Below is a small trained network, with its code and all its weights. Each question gives an input and a class and asks what happens when units are switched off, that is, made to give their printed mean instead of their output.

import numpy as np


def w(rows, s, z=0):
    codes = np.array(rows[::2]) - 128.0
    scale = np.full(codes.shape[1], s)
    scale[-1] = z or s
    return codes * scale


def f(y):
    return y / 2 * (1 + np.tanh(0.7978845608 * (y + 0.044715 * y**3)))


def log_softmax(a):
    a = a - a.max(-1, keepdims=True)
    return a - np.log(np.exp(a).sum(-1, keepdims=True))


def net(x, mask):
    res = np.array(x, float).reshape(1, 7) / 4 @ E
    y = f(res @ A[0][:, :-1].T + A[0][:, -1])
    res = res + np.where(mask, y, B[0][:, -1]) @ B[0][:, :-1]
    return log_softmax(res[-1] @ U[:, :-1].T + U[:, -1])


A, B = {}, {}
E = w([
[196,52,76,193,120,127],'x0',
[179,194,103,124,59,179],'x1',
[151,74,132,23,105,173],'x2',
[140,131,127,122,135,122],'x3',
[117,124,111,105,55,51],'x4',
[124,126,128,130,125,131],'x5',
[83,143,1,112,187,132],'x6',
],0.0089)
A[0] = w([
[207,157,190,139,224,210,186],'n0',
[156,64,85,177,111,158,80],'n1',
[163,194,133,154,54,220,80],'n2',
[149,211,96,120,62,187,77],'n3',
[137,210,166,72,171,94,79],'n4',
[148,93,149,35,134,150,94],'n5',
[210,103,88,36,122,100,253],'n6',
[142,112,108,102,192,246,151],'n7',
[56,118,48,164,118,166,85],'n8',
[81,203,161,93,142,158,83],'n9',
[146,149,76,141,71,168,61],'n10',
[63,186,142,90,118,110,108],'n11',
[156,119,226,208,69,128,94],'n12',
[114,136,66,115,149,122,109],'n13',
[143,159,159,130,208,186,123],'n14',
[112,65,138,77,83,176,107],'n15',
[173,118,202,141,126,116,100],'n16',
[193,81,61,165,121,135,88],'n17',
[183,251,159,245,138,47,235],'n18',
[127,177,134,14,100,126,122],'n19',
[192,206,102,143,93,173,220],'n20',
[137,121,254,131,87,141,41],'n21',
[67,188,186,98,143,136,61],'n22',
[124,145,143,126,231,213,117],'n23',
[96,191,162,83,158,127,78],'n24',
[160,53,83,174,111,132,22],'n25',
[152,90,139,74,124,153,106],'n26',
[114,147,68,97,183,126,36],'n27',
[118,150,44,93,157,121,36],'n28',
[94,123,114,116,46,63,114],'n29',
[76,16,218,120,204,95,139],'n30',
[223,72,78,194,83,141,86],'n31',
[158,154,51,86,163,115,170],'n32',
[193,113,211,110,102,126,155],'n33',
[72,175,138,199,168,55,169],'n34',
[79,192,155,87,130,136,42],'n35',
[159,116,79,46,114,70,157],'n36',
[114,114,78,131,211,199,105],'n37',
[72,128,34,104,119,123,49],'n38',
[77,69,173,137,208,100,144],'n39',
[137,56,141,54,122,164,122],'n40',
[105,161,79,64,51,16,155],'n41',
[70,207,136,87,117,115,131],'n42',
[89,111,104,111,50,75,91],'n43',
[155,80,236,137,106,89,51],'n44',
],0.0084,0.0056)
B[0] = w([
[93,158,203,192,87,26,198],'n0',
[176,73,149,137,159,144,155],'n1',
[106,110,8,97,117,7,168],'n2',
[111,88,54,79,113,45,160],'n3',
[174,44,94,143,177,190,148],'n4',
[115,138,71,182,85,189,162],'n5',
[43,133,170,127,85,161,216],'n6',
[118,156,189,173,89,119,188],'n7',
[146,177,120,123,138,164,163],'n8',
[219,46,135,160,159,118,155],'n9',
[141,112,100,125,161,84,141],'n10',
[171,53,165,144,173,140,160],'n11',
[177,224,73,71,243,178,185],'n12',
[142,183,128,77,182,153,156],'n13',
[150,117,180,203,55,74,159],'n14',
[119,140,109,137,97,167,158],'n15',
[165,193,88,66,155,138,154],'n16',
[173,80,174,110,148,151,168],'n17',
[49,111,106,149,65,251,254],'n18',
[118,103,106,131,127,152,174],'n19',
[18,59,93,44,114,34,199],'n20',
[186,197,95,115,169,104,173],'n21',
[216,64,91,135,128,163,155],'n22',
[121,142,143,190,103,86,177],'n23',
[217,44,102,160,124,132,150],'n24',
[220,86,136,128,195,158,147],'n25',
[122,151,112,128,69,186,148],'n26',
[171,170,97,89,149,137,148],'n27',
[183,222,106,92,191,141,153],'n28',
[162,136,180,165,116,88,165],'n29',
[84,122,30,77,105,63,214],'n30',
[175,53,174,108,164,174,187],'n31',
[98,167,127,112,182,159,183],'n32',
[102,184,118,112,201,132,186],'n33',
[93,122,109,108,71,199,215],'n34',
[229,77,92,179,187,174,142],'n35',
[94,163,144,173,118,131,177],'n36',
[136,164,164,122,127,86,177],'n37',
[224,254,147,111,205,110,162],'n38',
[92,102,53,85,85,75,194],'n39',
[120,137,82,168,58,211,172],'n40',
[135,132,214,213,90,77,208],'n41',
[148,66,149,129,198,164,171],'n42',
[175,143,174,199,86,82,154],'n43',
[152,177,80,139,163,123,169],'n44',
],0.006,0.0092)
U = w([
[195,251,74,85,195,171,78],'0',
[235,2,104,131,172,180,81],'1',
[97,120,117,105,133,151,250],'2',
[87,85,29,76,122,67,68],'3',
[106,132,130,115,129,162,227],'4',
[82,149,89,150,82,250,45],'5',
[163,164,184,189,94,74,95],'6',
],0.01,0.011)

Each question gives the input, the list of numbers given to net, and the class t.
The units are the neurons (one row each of A and B). Each row of codes is followed by its name. A weight is (code - 128) times the scale printed after its matrix; where a second scale follows, it is the last column's (A, B and U).
mask holds one flag per neuron, in row order. A switched-off neuron (its flag False) gives its mean, the last column of its row in B, instead of its output. The means were averaged over made-up inputs and are rounded, as every weight is.
A unit's drop is (log p(t) with every unit on - log p(t) with that unit switched off) / (log p(t) with every unit on - log p(t) with every unit switched off).
The circuit of an input: a set's keep is (log p(t) with only the set's units on - log p(t) with every unit switched off) / (log p(t) with every unit on - log p(t) with every unit switched off). Starting from the 12 units with the biggest drops (on a tie, the unit counted first), units are removed one at a time, each time the one whose removal leaves the highest keep (on an exact tie, the one counted first), for as long as the keep stays at least 0.8.
units of the circuit, in order: the units of the circuit, biggest drop first
unit that matters most: the unit with the biggest drop
top k neurons: the k neurons with the biggest drops, biggest first
input [-1,1,7,4,-3,2,-6], class 5: unit that matters most	n40
input [-2,0,5,-2,7,0,-1], class 6: units of the circuit, in order	n41, n43
input [-2,-2,8,1,-1,1,-6], class 5: units of the circuit, in order	n40, n5
input [-7,-2,-6,2,-8,6,1], class 6: top 2 neurons	n0, n14
input [5,-6,6,-8,8,4,-8], class 0: units of the circuit, in order	n12, n44, n21
input [3,7,-4,-1,3,7,-4], class 3: units of the circuit, in order	n2, n20
input [-3,-6,-8,5,-8,5,-8], class 0: top 2 neurons	n12, n21
input [-6,-8,-2,1,-5,-8,1], class 3: units of the circuit, in order	n30, n39
input [5,2,-8,5,-4,-3,6], class 5: top 3 neurons	n18, n34, n12
input [-7,-1,-8,-2,-4,-2,3], class 5: top 2 neurons	n18, n34
input [-3,7,-7,-3,-6,0,3], class 3: units of the circuit, in order	n20, n2
input [-2,0,1,4,7,-4,-8], class 0: units of the circuit, in order	n12, n21
input [-2,-4,8,0,1,-1,4], class 5: units of the circuit, in order	n40, n5, n6
input [-5,-3,2,0,3,3,6], class 0: unit that matters most	n38
input [-3,8,1,-3,-7,-3,5], class 3: units of the circuit, in order	n20, n2
input [5,6,-4,2,6,1,-1], class 3: top 3 neurons	n20, n2, n3
input [-8,0,1,8,3,-6,8], class 0: top 2 neurons	n38, n28
input [-3,1,-7,1,6,4,-3], class 5: top 3 neurons	n18, n34, n0
input [3,-7,7,-1,-5,-5,-1], class 3: top 3 neurons	n30, n39, n18
input [-8,3,-6,6,-7,0,7], class 1: top neuron	n9
input [6,-2,-8,2,3,0,7], class 5: top 4 neurons	n18, n34, n12, n21
